[-27  -2   8  38   1 -18  18  49 -53   7 -11  42  45 -24 -75  30 -31   5
  27 -21  11 -16 -54 -42 -23  61  31 -12 -30  35   6 -37] -> <82>
[-60 -32 -49  22 -30 -35  81   0  -5 -20 -44  31  39 -21 -32  12  39  24
   0  18   7  -7 -42 -64 -58   4  42 -27  -5 -14 -33 -19] -> <200>
[ 26 -60  -4  34   2  23  19  40 -15   0 -14  28  55 -22  -4  24 -40 -31
  -5  -4 -21  58 -29 -85 -10  -4  15 -24 -28  20 -14   8] -> <202>
[  2 -45   7   9  20  -5  28  12  -5  -3 -19  13  47   4 -51  24  -2   4
 -12  12 -18  56  -4 -59  -8   1   4  -8 -21 -13  -6 -31] -> <218>
[ 10 -21  17  16   1  -9 -19  60   4   2 -29 -17  18 -39  47 -13  10 -10
   7  30 -15 111   6 -25  -8  45 -23   7 -17  30  -9 -23] -> <202>
[ 26  39 -30   1 -63 -16  47 -25   7 -46 -35  33  -9  41  -6 -14  58 -17
  52  45  38  32   1   1 -22 -28  28 -45  -8 -26 -52  38] -> <19>
[ 11  15   2  59 -33  29 111 -30   2 -22  30  14 -24 -32  31   2  28  18
  25  53  31 -11 -40  22 -20 -59  25  20  -7 -16 -35 -20] -> <35>
[-41  19 -43  38 -33 -10  48  -3  47   6   9  -8 -34 -68 114 -10  13  17
  -1   0 -37  -6  -4   1 -22   0   8  -6 -38   0 -19 -14] -> <200>
[ -7 -34 -32  20 -35 -14  11  32  22 -15 -65 -16   5 -26  56 -25  41 -23
  -1  40 -12  52  -4  10  15  25 -11  11  16  14  -8  -6] -> <65>
[ 17   0 -51   2 -15  18 -19  15  -7 -25 -46 -19 -32  -1  32 -10  52 -21
  17  13 -10  50  29 -16   2  17 -16  57   9   2   4 -31] -> <127>
[-10 -14  30  -7  -6  62  29  28  10 -28  -4  -8 -24   0   6   6  32  29
  13   8  -2  32  24  -6  -8 -23 -19  22  30 -32   1 -22] -> <19>
[ 13 -25  25  18 -47  27 -21  13  18   7 -28  -7 -17 -47  62   8  34   7
  15  10 -21  22   6 -16  50  -1 -25   8 -25  24 -15 -45] -> <127>
[-24 -13  29  19 -41  17   8   3  11 -20  -1   6 -13 -10  53  20   9  13
  16  26 -51 -17 -25  -7  15  39  -2  20  20  23  20   0] -> <82>
[-26 -17 -57  54 -16 -19  45 -11 -19   5 -35  41  64  16 -69  -8   5  -5
  24  13  21  28 -39 -14 -44  18  34 -48 -38   2 -11  -1] -> <55>
[-41 -23  62  54  30  -8  54  25 -29 -24  12  28  67 -26 -52  18 -51  -3
  -2   0   6  -4 -62 -44 -60  40  18 -32 -10  -3   0  23] -> <202>
[ 18  36  21 -17 -21 -36 -31  29   2  32 -13   8  25 -18  -2   4  32  13
  25  34  22  51  -2  21 -19  35   4 -40 -45   3 -39  -9] -> <32>
[ -3  13 -47  15  -3  -4  27   1 -22  -7  -1  29  12  20 -26  13 -20   8
  23  15  19   7 -31 -13 -35   9  29 -19  -6 -18 -21  15] -> <82>
[  5   7  16  29   9  -8  21  -1 -25   0 -14   9  53 -13 -76  -8 -63 -21
   0 -12  29  16   0  -9 -11  32  39 -65 -40   6 -13  14] -> <19>
[-12  -2   9  38  -6  35  13  29 -12  33   3  22  25 -50 -58  27 -50 -15
 -17 -50  26  30  23  17 -30  -7  22 -73 -13 -60  -6   9] -> <32>
[-12  -2  -4   1  -8   3  -2  52  15  10 -11 -19 -17  -5   0 -11 -10  23
   5 -25  10  56  53   2  -5  15 -38 -20  -7 -24  13 -41] -> <55>
[-25 -20 -14  24  -8  55   0  28 -28  23 -19 -24  -4 -46 -15   5 -30   7
  -7 -23   5  34  41   6 -25  30   3  10  37 -11  41 -49] -> <35>
[-52 -29 -43  30   9 -15  32  -2   9  23   0 -11  23 -32  20  -8 -22  17
 -26  41  -8   4   8 -15 -60  13  34   5   6  -6  10 -20] -> <35>
[-34 -43   8  22  -1  32  -8  46  24  -1  14  -3  13 -17  10  19 -33  -5
 -25 -21 -51  10   2 -41 -14 -10   8 -10  30 -18  35  22] -> <32>
[ 22  10 -15  26  -3 -32  39  23  -9  20 -50  49  20   7 -38  23  17 -14
  22 -14   0  69 -37  -3 -13  30  45 -14 -41  10 -36 -30] -> <218>
[  1  13 -63  -8 -18  39   7   3  13 -24  -5 -20 -39  34  -7  -3 -19  -9
  -4 -12 -16  17  55 -21 -16 -15  12  23  37 -41  14   9] -> <82>
[ 38  12 -44   4  22 -24  -5  18  -3  17  -3   7  23 -24  11  -9 -29  -6
   5  11  18  63 -28  -4 -26  27   7 -36 -50  18 -38   9] -> <127>
[-15 -43   8  27   4  29  53  48 -29   0   6  21  25 -28  15  30 -20  35
  24  -7  -8  46 -68 -35 -43  38  15 -32 -11 -21 -11  -2] -> <120>
[ 15  -5  12   2  11 -29  45   5 -29   2   3  24   9  24 -87  13 -25  -7
 -15 -11  13  43 -36  -1 -25  32  49   9  -3 -19  15  16] -> <120>
[  2 -30   1  40  -5  26  88 -42 -12 -29  18 -27 -14 -56  24   8 -20 -19
 -16  -5 -13 -63  -9  26  15   1  17  39 -34  10   1  -7] -> <120>
[ -1  -7 -16  40 -40  34  -3  24  26   2 -20   0 -28  -3  -2 -15  -8 -13
  -1 -20 -11  35  33 -10  36 -43  12  -8  16  -6  -3 -11] -> <82>
[ 28  29  -3  41  -7  15  98  18 -17 -32  -3  11  37 -44 -22   1 -39 -28
  27 -21  25 -34 -68  13 -34  44  24 -35 -44  30 -30  19] -> <65>
[-13 -30   4  15 -11 -12  32   7  26 -35  -3 -23 -17 -37  41   6  11  -3
  -2   7 -27   4  18  -8  25 -23 -38   8  -1   9   6 -26] -> <218>
[-24  22 -25  10 -33 -13  22  54  -7 -21 -14  16 -29   3  36   0  23  28
  34   3   6  43 -25   4 -19  27  -7  29  28  -4   3 -29] -> <128>
[-22 -35  -6  47 -19  40  54  23   1  -1 -10  37  48 -40 -28  20 -12 -34
 -11 -30  -5 -43   3 -42 -27 -17   7 -32 -32 -25   2   2] -> <65>
[ 28 -47  29  47  20  16  33  -3 -33 -23 -42  62  79  65 -31   0  48 -25
  18  28   0  10 -36 -43   0 -12   4 -20 -42 -11 -41  22] -> <55>
[ 19 -22 -18 -19  -1 -21 -25  11  -8  15  -7  17  29   9  14  10 -21   7
   6  43  -1  66  -1 -34   2  13   6 -31 -27  -3  -8   8] -> <19>
[ 33 -41  30  29 -16  18  83  13   2 -18   8  22  -6 -19   9  18  -8 -17
 -11 -17  -7   0 -23 -17  17 -33  22  -9 -27 -11 -27   9] -> <120>
[-18 -33 -40   6  21  27  40  30   4 -40 -45 -23   5  -7   0   0  20 -13
   7 -29 -23  -6  25 -26 -22  -5 -15  15  14   5 -11 -30] -> <218>
[-30 -12 -57  16 -47  27  28  20  23  -3 -27   8   7   2  94   5  19  32
  31  19 -51   4 -27 -39 -24  29  24  22  -4  22 -21 -25] -> <128>
[ -3  -9 -45  15  -9  33  50  37  -7 -13 -16   3 -40 -49  49  15   5   4
  -8 -38  -3  58   8  -1 -22  -1 -11  -1  18 -41  -8 -16] -> <200>
[  0 -27  36  39 -31  -2  17  21  28   6 -36  11   0  14  34  -7  46   8
   3  27 -26  59  17 -16  33   8  -8  10 -28  -7 -11 -41] -> <55>
[ -7 -53   3   6   0  48  14  52  13   4 -11  -8  12 -17 100  17  25  43
  27  15 -51  35 -16 -30  -5  40 -44  15 -26  25  -5 -47] -> <55>
[ -4  17  38 -26  -6   1 -20  74 -16 -13  -9  18 -11   8 -21   3   9   3
   2 -43   3  32  25  16 -10  41 -37  20  37   2  31 -15] -> <128>
[-14  13 -30  -1 -25  37 112  22  22 -60 -18  -6 -29  16  26   0  33  24
  17  -9  -3 -50 -11  -8 -41 -11  22  54  28   0 -41 -27] -> <128>
[-15 -11 -26  14  -1 -35  46  24 -30   9 -17  24  48 -35  10  34 -40  11
  19  25  12   6 -17 -62 -43  73  44 -42 -74   0 -35 -33] -> <19>
[-14   9 -49  31 -26 -11  41  -2 -30  -9 -29  37  32   0 -10  13 -10  -4
  44  20  23  16 -29 -32 -43  31  48 -50 -35 -15 -31   6] -> <19>
[-25   0 -43  -3 -29  25  58 -20  38 -47  11 -35 -30 -11  61  -5 -21  15
  18  15 -23 -44   0  -4 -17 -10  15   0  15  12  -2  20] -> <19>
[-25  17 -67  33 -18 -59  26  40  -6  19 -20  31  36  -1  -6 -14 -36  15
  21   4  16  32 -52 -27 -34  34  48 -29 -33  28 -28 -17] -> <128>
[ -31    6 -105    3  -12  -28   15   21   20   25  -10   19   24   18
   32   -7  -54   22    4   -6  -14   10  -29  -28  -55   19   52  -30
  -13    9  -23   11] -> <128>
[-33  38 -46 -14 -33   9 -27  17  55  -5 -12 -44 -21  14  40 -54  32  10
   0  -6 -16 -14 104 -13 -19 -27 -21  19  -7  -9  -6 -26] -> <128>
[ 17 -20  -4  22  -9  15  -3  16 -28  35 -24  44  34   3  31  17   9  -3
  19  25 -13  24 -29 -27 -20  21  34  -7 -18  16 -15 -12] -> <35>
[  6 -29 -57  21 -21  35  -7  24   4  -9 -32 -17 -36 -35  50   2   7  -7
   3  -2 -15  78   5  -5  10   6 -14  23  25  -6  11 -20] -> <127>
[-16 -59  28  10 -19  10  14 -12  -9   5 -23  33  61 -35 -19  15  21  13
 -15   6  -9  -4 -28 -40   9 -21  -8 -54 -19   5 -22   4] -> <200>
[-48 -26  -4  23   8 -14  12 -26  30  39  28  27  47 -32  18  31 -41  29
  -8   5 -38 -18 -26 -14 -31  -4   6 -57 -49  -9  -2   5] -> <218>
[-20   8 -61  30 -17   6  39  15   3 -11 -24   4 -15 -44  -9 -15  19 -27
 -10 -48 -11  16  15  -2 -25  -4  13   8  -6   7   9 -11] -> <200>
[-42  -1  33  63  -3 -22  42  57 -27  32   3  57  28 -56 -67  42 -17  11
   0 -16  37  50 -53  15 -43  22  38 -43 -11 -44  -6 -19] -> <32>
[-35 -11  46  18 -26  34  14  17  24  -5   1  14   1 -15  11   3  38   8
   5   2  -3 -49   8  -4   6 -42 -33   6   3 -35   7  -9] -> <65>
[ 18 -48  -3  66  17 -15  46   1 -18  -9   4  38  56  15 -59  -5 -18 -22
 -19  26   4  78 -33 -26   3 -12   6 -16 -34 -11  10  12] -> <55>
[  5 -17 -14  12  -1  39   6  21 -18 -12 -41  -9  -1 -28  14   5  49  11
  25  12  -2  30 -18  -9  -5  28 -12  45  -4  19 -16 -49] -> <127>
[ 42 -11 -15  -5   4 -27  13 -16 -18 -12  -7  45  39  38 -34   1  25 -18
 -11  22  -5  41 -26 -68  -2 -32  17 -12 -31 -14 -23  32] -> <200>
[  4 -14 -18  28  -8  31  -4   6  34   6 -24 -27  -9 -35  43 -19  12   2
  -9  19 -33  82  -8  13  -1  24   3  20  -2  22  -5 -12] -> <127>
[-10 -42 -67  24 -19  21  22  39  37  13 -35  -2  -9  -1 100   0  25  10
  11   9 -59  52   4 -26 -10  24  -1  22 -23  20  -5 -34] -> <55>
[ -22    7 -100   15  -18  -14   67    3   20  -20  -19  -25   -3  -15
   -1  -17   -7   -4    0   28   14   12  -10   -5  -45    5   27   20
    3  -17   -2   -6] -> <65>
[ -3  11  18  -3 -49 -17  56 -35  64 -11  -3 -19 -29   2  48  -3   6  20
  -8  53 -25  -9  25 -14  18  -7  44  14 -27   1 -29 -16] -> <19>
[ -1 -54  52  13   1  22  11 -14  10   6 -15 -10  10 -26  60  46 -36  10
 -21   2 -60   7  10 -20  44  35 -11  -3 -14 -12   2 -27] -> <218>
[-16  -9 -30  17 -10  -5  12  26  23 -11  -6  10  -5   8  49  -9  17  -9
   3  26 -21   8 -16 -21  -8 -15  -7  23   5 -22  10  15] -> <65>
[ -3  18 -48  -7 -18   6  30  11  47  -3 -11 -13 -24 -10  40 -23  43  -9
  -5  20  -4   9  23  29 -28 -21 -10  33  -3 -15  -8  -1] -> <65>
[ 16  -9  24  -4 -26  26   4  17 -22 -11 -21  35   0  -8 -50  14  12 -15
  -5 -54   1  30  -9  -4  12 -14 -12 -30  27 -10  16  19] -> <200>
[  0   5 -44  14  -6  -7  69  -2 -36   4  -5   6  14  -7 -14  19   2  22
  34   9  23 -11 -33 -36 -42  25  47   6 -63 -18 -39 -37] -> <120>
[  2 -19   7  10 -17 -19  31  -2  22   1  14   5   7 -45  10  12 -44 -22
 -31   2   8   6  31 -19 -15 -24  -1 -35 -29 -14 -14  15] -> <202>
